Below is a small trained network, with its code and all its weights. Each question gives an input and a class and asks what happens when units are switched off, that is, made to give their printed mean instead of their output.

import numpy as np


def w(rows, s, z=0):
    codes = np.array(rows[::2]) - 128.0
    scale = np.full(codes.shape[1], s)
    scale[-1] = z or s
    return codes * scale


def norm(h):
    return h / np.sqrt((h * h).mean(-1, keepdims=True) + 1e-5)


def f(y):
    return np.maximum(y, 0)


def log_softmax(a):
    a = a - a.max(-1, keepdims=True)
    return a - np.log(np.exp(a).sum(-1, keepdims=True))


def net(x, mask):
    res = np.array(x, float).reshape(1, 6) / 4 @ E
    u = 0
    for l in range(2):
        y = f(norm(res) @ A[l][:, :-1].T + A[l][:, -1])
        res = res + np.where(mask[u : u + 11], y, B[l][:, -1]) @ B[l][:, :-1]
        u += 11
    return log_softmax(norm(res)[-1] @ U[:, :-1].T + U[:, -1])


A, B = {}, {}
E = w([
[156,119,151,206,129,163,86,137,124,122,100,11],'x0',
[161,147,28,131,160,133,72,180,76,73,157,153],'x1',
[118,119,90,145,119,131,137,144,140,152,116,114],'x2',
[122,127,117,132,128,127,117,133,148,133,122,127],'x3',
[86,68,99,109,158,94,95,54,91,82,75,132],'x4',
[122,138,142,112,113,132,139,121,101,109,150,119],'x5',
],0.011)
A[0] = w([
[222,150,32,118,132,169,58,199,76,32,115,169,221],'0.n1',
[186,154,86,127,135,166,85,142,108,90,108,76,3],'0.n2',
[187,169,133,86,131,121,245,190,146,126,135,83,185],'0.n3',
[96,51,74,127,163,115,107,14,112,89,111,113,205],'0.n4',
[157,254,142,199,229,72,33,194,48,116,170,42,110],'0.n5',
[123,169,118,106,175,139,94,173,177,199,92,135,168],'0.n6',
[137,128,127,186,197,160,80,156,107,79,164,40,101],'0.n7',
[13,74,112,111,193,22,154,55,70,85,68,160,137],'0.n8',
[144,84,184,130,114,157,132,136,143,137,75,56,74],'0.n9',
[122,99,175,192,169,184,45,135,94,134,142,20,185],'0.n10',
[123,114,224,95,129,130,93,140,139,146,125,190,167],'0.n11',
],0.0067,0.0026)
B[0] = w([
[29,96,164,164,248,173,94,193,27,98,218,83,255],'0.n1',
[142,60,96,154,136,164,52,56,160,224,118,125,167],'0.n2',
[53,101,118,189,107,144,186,116,166,124,84,178,201],'0.n3',
[90,54,184,104,55,99,48,65,62,93,88,123,227],'0.n4',
[163,92,102,148,80,167,137,175,208,255,138,110,220],'0.n5',
[125,103,180,130,85,123,208,124,98,76,228,165,167],'0.n6',
[217,90,72,108,49,129,101,105,121,205,125,145,198],'0.n7',
[204,107,65,134,136,59,139,169,143,198,148,47,248],'0.n8',
[200,152,110,47,123,96,126,134,110,11,142,153,187],'0.n9',
[213,161,104,136,195,209,165,109,135,63,23,109,229],'0.n10',
[76,129,96,169,52,165,159,118,194,147,182,136,180],'0.n11',
],0.0074,0.0087)
A[1] = w([
[157,35,103,85,59,118,54,24,117,212,31,161,157],'1.n1',
[106,173,46,91,178,167,36,74,30,110,66,153,9],'1.n2',
[212,232,187,166,156,246,163,185,178,118,100,29,53],'1.n3',
[156,126,140,165,146,194,151,67,120,126,133,56,163],'1.n4',
[59,92,80,102,205,103,1,96,73,140,140,120,60],'1.n5',
[254,200,117,151,145,123,106,66,180,112,19,52,83],'1.n6',
[69,124,151,104,238,121,71,253,83,142,224,146,155],'1.n7',
[91,99,197,151,112,183,64,149,121,76,45,76,34],'1.n8',
[168,69,59,117,147,156,49,193,136,134,96,95,177],'1.n9',
[137,94,126,105,203,114,74,151,66,38,71,82,125],'1.n10',
[182,237,116,123,209,208,127,208,110,145,191,190,3],'1.n11',
],0.0073,0.0034)
B[1] = w([
[85,145,147,91,158,136,105,107,107,131,153,89,254],'1.n1',
[118,112,116,151,131,141,86,151,154,122,120,219,164],'1.n2',
[165,167,96,90,145,8,108,119,123,144,105,130,223],'1.n3',
[162,128,98,173,133,135,88,101,130,132,144,175,197],'1.n4',
[159,130,96,161,115,76,161,186,135,131,127,194,210],'1.n5',
[50,150,132,128,118,133,166,122,133,74,100,146,221],'1.n6',
[83,184,121,111,125,94,130,111,151,86,72,92,239],'1.n7',
[143,79,140,181,103,193,95,93,116,122,139,182,163],'1.n8',
[142,135,202,126,122,158,163,147,112,154,150,120,234],'1.n9',
[144,92,151,110,80,154,143,143,162,93,124,171,199],'1.n10',
[130,171,126,124,190,181,141,89,141,137,155,80,184],'1.n11',
],0.014,0.0095)
U = w([
[97,125,158,126,38,165,227,140,214,166,177,213,192],'0',
[231,231,119,140,94,71,189,68,195,103,50,147,88],'1',
[86,77,158,23,119,55,132,73,97,178,178,58,211],'2',
[132,69,184,85,86,173,108,31,106,7,38,107,50],'3',
[6,247,83,147,214,188,178,147,163,87,190,93,7],'4',
[238,192,94,172,189,203,120,176,135,209,145,21,34],'5',
[73,101,116,108,137,43,125,233,78,54,152,180,217],'6',
[188,38,118,185,140,243,45,141,77,115,125,183,191],'7',
],0.013,0.0012)

Each question gives the input, the list of numbers given to net, and the class t.
The units are the neurons (one row each of A and B). Each row of codes is followed by its name. A weight is (code - 128) times the scale printed after its matrix; where a second scale follows, it is the last column's (A, B and U).
mask holds one flag per neuron, layer by layer. A switched-off neuron (its flag False) gives its mean, the last column of its row in B, instead of its output. The means were averaged over made-up inputs and are rounded, as every weight is.
A unit's drop is (log p(t) with every unit on - log p(t) with that unit switched off) / (log p(t) with every unit on - log p(t) with every unit switched off).
most important unit: the unit with the biggest drop
top k neurons: the k neurons with the biggest drops, biggest first
k most important neurons of layer l: the k neurons of layer l with the biggest drops, biggest first
drop when u is switched off: that unit's drop, to one decimal
input [-2,-6,-2,3,1,-5], class 2: most important unit : 0.n10
input [6,-6,-6,-6,0,-6], class 1: top 2 neurons : (1.n3 0.n4)
input [0,3,-8,3,-1,0], class 4: 2 most important neurons of layer 0 : (0.n1 0.n8)
input [0,7,1,3,-2,-4], class 4: top 4 neurons : (0.n1 1.n7 0.n8 0.n10)
input [0,1,-3,-5,-7,-3], class 4: 4 most important neurons of layer 1 : (1.n11 1.n10 1.n5 1.n9)
input [-8,8,5,-3,-2,0], class 4: top 2 neurons : (1.n11 0.n4)
input [-6,-2,4,-7,8,3], class 2: top 2 neurons : (0.n8 0.n1)
input [7,6,5,-1,1,4], class 7: top 4 neurons : (0.n8 0.n1 0.n2 0.n10)
input [1,0,-7,8,-4,0], class 1: top 2 neurons : (1.n3 0.n1)
input [-4,-1,7,-5,5,-1], class 2: 2 most important neurons of layer 0 : (0.n8 0.n1)
input [-1,-5,6,-5,8,8], class 2: top 2 neurons : (0.n8 0.n10)
input [-8,0,8,-3,8,2], class 2: top 3 neurons : (0.n8 0.n1 1.n1)
input [-1,-4,3,-8,6,1], class 2: top 2 neurons : (0.n8 0.n10)
input [-2,2,0,-8,-1,-3], class 4: most important unit : 0.n4
input [7,1,2,-3,5,-7], class 7: drop when 1.n2 is switched off : 0.4
input [2,-7,-4,3,-8,-2], class 1: drop when 1.n3 is switched off : 0.5
input [7,-3,-4,-1,-1,0], class 1: drop when 0.n4 is switched off : 0.2
input [-5,-6,-1,4,2,-8], class 2: drop when 0.n10 is switched off : 0.0
